Each row, then roughly how far along a hidden order it lies, from 0 to 10:
[0.02 0.11 -0.24 -0.12 0.17 -2.37 0.26 -0.25 0.14 -0.58 0.43 0.41 -0.13 0.13 -0.33 -0.08]
0
[0.30 0.03 -0.18 -0.19 -0.08 -0.82 0.09 -0.05 0.54 1.80 -0.41 -0.04 -0.34 -0.05 -0.36 0.03]
0
[-0.38 -1.06 -0.48 -0.27 -0.17 -3.13 -0.33 -0.42 0.05 0.59 -0.13 -0.66 -0.16 -0.23 -0.05 -0.10]
2
[0.72 0.85 -0.48 -1.03 -0.18 5.50 -0.21 0.27 -0.17 0.26 -0.54 0.02 -0.49 0.04 -0.24 0.26]
1
[0.14 0.45 -0.13 1.43 -0.37 -4.81 0.11 0.07 0.39 0.26 -0.35 -0.35 -0.18 0.14 0.22 -0.21]
4
[0.59 -1.28 1.93 0.80 0.72 -6.92 0.65 0.33 0.52 0.02 1.05 -0.85 0.57 -0.30 0.11 0.17]
6
[0.15 0.74 0.15 -0.51 -0.09 -1.28 -0.10 0.19 -0.60 -0.18 -0.67 0.81 -0.56 0.12 0.36 -0.23]
1
[-0.07 -0.53 2.24 -0.29 0.17 -1.78 -0.76 -0.63 -1.60 -0.88 0.39 -0.74 0.37 0.19 0.28 -0.10]
6
[-0.32 1.14 0.69 0.28 0.14 -0.07 -0.43 0.13 0.57 -0.91 -0.04 0.56 0.52 0.11 0.18 -0.27]
2
[-0.60 0.50 -0.28 0.30 0.31 0.28 -0.63 -0.44 -1.15 2.01 -0.63 -0.23 0.59 -0.18 0.55 0.24]
6
[0.03 0.16 -1.32 0.00 0.02 1.37 -0.08 0.07 0.21 0.29 -0.82 -0.26 -0.24 -0.27 0.20 0.11]
0
[0.39 0.78 0.61 0.24 -0.02 1.00 -0.25 0.06 0.18 0.00 -0.75 -0.47 0.53 -0.08 0.38 0.21]
0
[-0.73 -0.75 1.05 -0.23 -0.25 -1.66 -0.13 0.48 0.26 -0.34 0.33 -0.29 0.41 0.10 -0.28 0.14]
2
[0.36 -0.38 0.75 0.07 0.29 -0.76 0.13 -0.54 0.28 -0.08 0.81 0.24 0.18 0.04 -0.40 0.14]
1
[0.32 0.47 0.26 0.54 0.09 -1.96 -0.20 -0.02 0.45 0.87 -0.81 1.08 0.06 -0.02 0.29 -0.05]
0
[-1.17 -0.74 0.42 -0.13 0.07 -7.36 -0.73 -0.77 -0.22 -1.05 0.13 -1.91 0.55 -0.28 1.01 0.55]
8
[1.40 -5.33 -0.51 0.99 -0.22 5.79 -0.49 -0.52 1.56 2.68 2.03 -1.66 1.86 0.94 0.86 0.49]
10
[0.39 0.39 -0.62 0.74 0.31 -0.06 0.07 -0.02 0.39 0.24 0.83 0.53 0.15 0.06 0.49 0.18]
2
[0.29 0.52 -0.74 0.64 0.27 -1.00 -0.31 -0.29 0.24 0.15 0.58 0.93 0.40 0.00 -0.11 -0.03]
2
[-0.22 0.53 -0.72 0.21 -0.08 1.88 0.07 -0.35 -0.45 -0.07 -0.82 0.21 -0.24 0.23 -0.65 -0.38]
3
[-0.34 -0.38 0.38 0.59 0.06 0.68 -0.37 -0.10 -0.59 -1.57 0.06 0.17 -0.22 0.02 -0.71 -0.47]
3
[-0.05 -1.08 1.16 -0.36 -0.26 -1.98 -0.49 0.12 -0.31 2.03 -0.67 -0.16 -0.09 -0.25 -1.20 -0.03]
5
[0.34 -1.13 0.90 -0.11 -0.11 1.81 -0.06 0.11 -0.55 -0.19 -0.04 1.26 0.02 0.21 -0.28 0.05]
3
[0.27 -1.30 -0.33 0.16 0.17 -4.76 0.06 -0.13 0.34 -0.14 0.63 -0.04 -0.03 -0.21 -0.14 0.04]
1
[0.64 -0.33 0.92 0.10 0.20 -1.39 -0.09 0.29 -0.15 0.49 -0.12 0.06 0.74 -0.08 0.02 0.05]
0
[-0.24 -0.22 -0.18 0.51 0.13 0.42 -0.10 0.24 0.18 1.99 0.47 -0.92 -0.33 0.05 -0.68 0.30]
3
[-1.12 1.52 -0.63 1.17 0.06 1.25 0.01 0.97 0.24 2.33 1.18 -1.90 -0.39 0.34 0.90 -0.14]
8
[0.82 -2.94 0.67 0.45 -0.50 -3.52 -0.61 -0.83 1.85 -2.88 0.86 -0.15 -0.90 -0.41 -0.94 0.34]
10
[-0.23 -1.00 0.45 0.36 0.09 -3.63 -0.11 0.30 -0.14 2.01 1.83 0.34 -0.06 -0.01 0.38 -0.05]
1
[0.75 -0.89 0.87 -0.08 0.30 0.75 0.38 0.66 0.35 -0.27 0.34 -0.35 0.90 0.27 0.38 0.11]
5
[-0.69 1.02 0.07 0.05 -0.13 -3.37 0.22 0.12 -0.52 0.20 0.47 0.07 0.32 -0.21 0.04 -0.35]
1
[0.72 0.16 0.82 0.90 -0.13 -1.02 0.03 0.06 0.58 -0.12 -0.20 0.13 -0.02 0.12 0.14 -0.28]
1
[0.45 -0.96 0.86 -0.71 -0.34 1.51 -0.12 -0.08 0.32 -0.91 -0.41 -0.19 0.00 0.07 0.65 -0.38]
3
[0.51 0.31 0.21 -0.05 -0.07 -1.16 0.17 0.04 -0.33 0.59 1.11 0.44 -0.22 -0.02 0.54 0.08]
1
[-2.04 -0.24 -0.12 0.73 -0.21 -6.73 -0.81 0.23 0.15 1.02 1.14 0.84 1.01 -0.67 0.05 -0.56]
8
[-0.97 0.03 1.46 -0.05 -0.22 0.90 0.19 -0.24 0.04 0.30 0.02 -0.26 0.01 -0.39 0.28 -0.23]
4
[0.04 -0.31 -0.72 -0.65 -0.01 3.66 0.23 -0.17 0.05 -0.21 0.72 0.83 0.16 0.11 0.38 0.24]
0
[0.54 -1.45 0.70 0.68 -0.11 -0.70 0.07 -0.31 -1.11 -0.05 0.68 0.40 0.30 -0.16 -0.49 0.71]
5
[0.82 0.74 -0.77 0.46 0.09 -2.22 -0.41 -0.31 -0.53 -0.77 0.15 0.79 0.25 -0.06 0.22 -0.15]
2
[-2.71 -0.14 -1.44 0.29 -0.14 0.78 -0.21 0.48 0.48 -0.07 0.24 -0.28 -0.20 -0.01 -0.94 -0.32]
5
[-0.43 -0.87 -0.06 0.44 -0.16 1.29 -0.12 0.12 0.31 0.21 1.05 0.07 -0.16 0.12 0.55 -0.06]
1
[0.22 -1.18 -2.86 0.24 0.38 6.52 -0.97 -0.09 1.11 -1.89 1.20 -1.86 -0.83 0.21 1.08 -0.54]
10
[-0.06 0.09 0.30 0.32 0.18 -1.14 0.23 -0.28 -0.07 0.89 -1.65 0.47 0.44 -0.01 -0.58 -0.09]
2
[2.15 2.24 -1.70 -0.23 0.37 0.51 0.51 0.33 -0.57 -2.30 0.28 1.02 -1.41 0.41 -1.09 0.34]
10
[0.06 1.17 -0.11 -0.06 0.11 -4.09 0.03 0.52 0.25 0.51 -0.72 -0.15 0.11 0.16 -0.42 -0.24]
3
[0.25 -0.82 1.71 0.50 0.07 -0.26 -0.14 0.20 0.31 -0.91 -0.02 0.81 -0.11 0.00 0.21 -0.11]
1
[0.09 -0.24 -0.74 1.00 -0.03 2.91 -0.02 0.24 0.05 0.84 -0.60 0.71 0.20 -0.25 0.17 -0.33]
2
[-0.29 -0.01 -0.15 0.27 -0.11 2.83 0.15 -0.10 -0.09 1.37 -0.41 0.73 -0.17 -0.03 0.30 -0.08]
1
[0.51 0.09 2.31 0.14 -0.09 -0.78 -0.20 0.68 -1.45 2.24 3.59 0.75 -0.43 -0.32 -0.89 -0.11]
9
[-0.15 0.24 0.25 0.73 -0.02 1.25 0.05 0.35 0.32 -0.15 -0.47 0.72 0.29 -0.14 0.38 -0.16]
0
[-0.81 -0.09 0.85 0.32 0.13 -2.25 0.42 0.04 -0.02 -0.91 0.05 1.25 -0.70 0.04 0.13 0.48]
4
